Below are the code and all the weights of a small trained network. Each question names an input and a target symbol and asks about switching units off, where a switched-off unit gives its printed mean instead of its output.

import numpy as np


def w(rows, s, z=0):
    codes = np.array(rows[::2]) - 128.0
    scale = np.full(codes.shape[1], s)
    scale[-1] = z or s
    return codes * scale


def f(y):
    return y / 2 * (1 + np.tanh(0.7978845608 * (y + 0.044715 * y**3)))


def softmax(a):
    e = np.exp(a - a.max(-1, keepdims=True))
    return e / e.sum(-1, keepdims=True)


def log_softmax(a):
    a = a - a.max(-1, keepdims=True)
    return a - np.log(np.exp(a).sum(-1, keepdims=True))


def net(x, mask):
    ids = ['αγδεζηξπστψω'.index(c) for c in x.split()]
    T = len(ids)
    res = E[ids] + P[:T]
    q, k, v = (res @ M[0].T for M in (Q, K, V))
    z = softmax(np.where(np.tri(T) > 0, q @ k.T / 3**0.5, -1e9)) @ v
    res = res + np.where(mask[0], z, O[0][:, -1]) @ O[0][:, :-1]
    y = f(res @ A[0][:, :-1].T + A[0][:, -1])
    res = res + np.where(mask[1:13], y, B[0][:, -1]) @ B[0][:, :-1]
    return log_softmax(res[-1] @ U[:, :-1].T + U[:, -1])


Q, K, V, O, A, B = {}, {}, {}, {}, {}, {}
E = w([
[113,94,143],'α',
[124,93,131],'γ',
[121,84,137],'δ',
[92,204,55],'ε',
[123,53,150],'ζ',
[81,78,51],'η',
[200,88,196],'ξ',
[239,105,142],'π',
[42,217,223],'σ',
[164,190,211],'τ',
[253,229,21],'ψ',
[122,120,230],'ω',
],0.016)
P = w([
[33,50,91],'0',
[104,2,103],'1',
[150,18,129],'2',
[158,40,165],'3',
[132,43,180],'4',
[105,40,175],'5',
],0.0048)
Q[0] = w([
[11,190,95],'h0',
[107,116,122],'h0',
[93,174,51],'h0',
],0.012)
K[0] = w([
[33,26,43],'h0',
[135,85,195],'h0',
[13,112,1],'h0',
],0.0052)
V[0] = w([
[134,72,249],'h0',
[72,79,114],'h0',
[68,149,173],'h0',
],0.011)
O[0] = w([
[212,71,120,254],'h0',
[3,126,177,176],'h0',
[231,182,252,102],'h0',
],0.0075,0.0063)
A[0] = w([
[33,66,181,151],'n0',
[109,150,145,129],'n1',
[64,165,131,255],'n2',
[160,222,189,125],'n3',
[194,189,49,49],'n4',
[137,91,249,142],'n5',
[122,107,219,115],'n6',
[133,114,212,59],'n7',
[46,221,82,91],'n8',
[43,195,93,51],'n9',
[7,177,195,221],'n10',
[69,114,6,168],'n11',
],0.011,0.008)
B[0] = w([
[88,106,102,254],'n0',
[122,136,116,125],'n1',
[133,184,76,207],'n2',
[142,28,89,131],'n3',
[5,154,105,132],'n4',
[90,187,176,252],'n5',
[106,162,142,180],'n6',
[126,146,98,144],'n7',
[143,100,168,192],'n8',
[127,88,151,173],'n9',
[164,146,131,222],'n10',
[160,135,115,216],'n11',
],0.015,0.0089)
U = w([
[111,250,118,35],'α',
[198,227,79,236],'γ',
[115,173,97,90],'δ',
[87,209,58,2],'ε',
[32,117,130,168],'ζ',
[89,141,120,156],'η',
[144,30,151,102],'ξ',
[208,34,78,115],'π',
[119,203,184,39],'σ',
[229,124,222,154],'τ',
[135,107,17,130],'ψ',
[141,150,150,128],'ω',
],0.011,0.0057)

Each question gives the input, a string of symbols that net reads in full, and the target symbol t.
The units are the heads (3 rows each of Q, K, V and O) and the neurons (one row each of A and B). Each row of codes is followed by its name. A weight is (code - 128) times the scale printed after its matrix; where a second scale follows, it is the last column's (O, A, B and U).
mask holds one flag per unit, heads first, then neurons. A switched-off unit (its flag False) gives its mean, the last column of its rows in O or B, instead of its output. The means were averaged over made-up inputs and are rounded, as every weight is.
A unit's drop is (log p(t) with every unit on - log p(t) with that unit switched off) / (log p(t) with every unit on - log p(t) with every unit switched off).
The circuit of an input: a set's keep is (log p(t) with only the set's units on - log p(t) with every unit switched off) / (log p(t) with every unit on - log p(t) with every unit switched off). Starting from the 12 units with the biggest drops (on a tie, the unit counted first), units are removed one at a time, each time the one whose removal leaves the highest keep (on an exact tie, the one counted first), for as long as the keep stays at least 0.8.
units of the circuit, in order: the units of the circuit, biggest drop first
most important unit: the unit with the biggest drop
top k neurons: the k neurons with the biggest drops, biggest first
drop of u: that unit's drop, to one decimal
input η ξ η ζ π τ, target τ: units of the circuit, in order : [h0, n2]
input ζ ξ σ ε π ω, target σ: units of the circuit, in order : [n5]
input ε ξ τ ζ ζ, target τ: units of the circuit, in order : [h0, n0]
input η σ ζ ζ σ, target α: top 4 neurons : [n10, n2, n5, n6]
input ζ ξ ξ α, target ξ: units of the circuit, in order : [h0, n2]
input ζ ζ ω ε σ ζ, target σ: units of the circuit, in order : [h0, n5, n6]
input π ζ τ η ζ, target τ: top 3 neurons : [n0, n2, n4]
input η ξ γ η, target ψ: units of the circuit, in order : [n5, h0, n0, n11]
input ζ ξ ξ δ, target ξ: top 3 neurons : [n2, n10, n11]
input δ ε δ σ η ζ, target σ: units of the circuit, in order : [h0, n5]
input π η ε ψ ζ α, target ψ: units of the circuit, in order : [h0, n5, n8]
input ε η ε ε, target γ: top 4 neurons : [n2, n10, n11, n5]
input ζ ε σ ξ ζ τ, target τ: top 2 neurons : [n3, n0]
input ε γ ζ ζ δ ζ, target ζ: most important unit : n0
input π ε ζ ξ δ, target ξ: top 2 neurons : [n2, n10]
input ω σ ε ψ, target ε: drop of h0 : 0.1
input ψ ζ ζ, target ψ: drop of n5 : 0.3
input ζ ε ε ε ω, target σ: drop of n0 : 0.0
